[[124 114 108 148]
 [113 108 132 144]
 [100 117 130 145]
 [131 115 118 139]
 [150 106 116 129]
 [130 111 125 135]
 [108 144 143 108]
 [148 107 144 144]
 [152 127 117 134]
 [122 114 105 139]
 [105 133 111 105]]
|
[[114 108 148 124]
 [108 132 144 113]
 [117 130 145 100]
 [115 118 139 131]
 [106 116 129 150]
 [111 125 135 130]
 [144 143 108 108]
 [107 144 144 148]
 [127 117 134 152]
 [114 105 139 122]
 [133 111 105 105]]

[[117 127 120 135 129 133 139 136 134 139 120]
 [133 124 134 131 114 137 131 128 115 122 140]
 [140 125 126 141 121 135 122 142 112 113 139]
 [115 129 130 119 130 142 121 129 140 124 134]
 [134 121 117 151 133 122 142 132 122 124 132]
 [130 121 125 138 126 133 135 119 116 128 128]
 [127 138 115 113 134 133 118 126 134 132 129]
 [135 121 130 122 120 132 120 124 125 118 120]]
|
[[127 120 135 129 133 139 136 134 139 120 117]
 [124 134 131 114 137 131 128 115 122 140 133]
 [125 126 141 121 135 122 142 112 113 139 140]
 [129 130 119 130 142 121 129 140 124 134 115]
 [121 117 151 133 122 142 132 122 124 132 134]
 [121 125 138 126 133 135 119 116 128 128 130]
 [138 115 113 134 133 118 126 134 132 129 127]
 [121 130 122 120 132 120 124 125 118 120 135]]

[[144 154 126]
 [141 153 140]]
|
[[154 126 144]
 [153 140 141]]

[[133 138 129 131 144 124 125 142 145 120 131 126 116]
 [131 117 115 126 137 126 130 134 118 127 125 133 154]
 [117 120 143 130 109 132 139 123 136 143 139 121 118]
 [123 129 137 135 110 127 135 119 132 136 128 125 119]
 [122 130 136 128 118 127 138 119 137 132 125 127 117]]
|
[[138 129 131 144 124 125 142 145 120 131 126 116 133]
 [117 115 126 137 126 130 134 118 127 125 133 154 131]
 [120 143 130 109 132 139 123 136 143 139 121 118 117]
 [129 137 135 110 127 135 119 132 136 128 125 119 123]
 [130 136 128 118 127 138 119 137 132 125 127 117 122]]

[[125 136 117 131 130 116 127]
 [130 128 140 131 124 145 124]
 [125 132 126 119 124 142 121]
 [124 126 132 117 125 143 124]
 [124 119 118 136 123 142 121]
 [134 132 143 123 126 138 131]
 [126 122 145 112 126 151 121]
 [127 131 133 129 125 136 130]
 [129 124 124 136 122 133 125]]
|
[[136 117 131 130 116 127 125]
 [128 140 131 124 145 124 130]
 [132 126 119 124 142 121 125]
 [126 132 117 125 143 124 124]
 [119 118 136 123 142 121 124]
 [132 143 123 126 138 131 134]
 [122 145 112 126 151 121 126]
 [131 133 129 125 136 130 127]
 [124 124 136 122 133 125 129]]

[[115 109 142 149 110 110]
 [136 130 143 127 111 117]
 [120 121 139 140 128 122]
 [131 126 121 128 142 146]]
|
[[109 142 149 110 110 115]
 [130 143 127 111 117 136]
 [121 139 140 128 122 120]
 [126 121 128 142 146 131]]
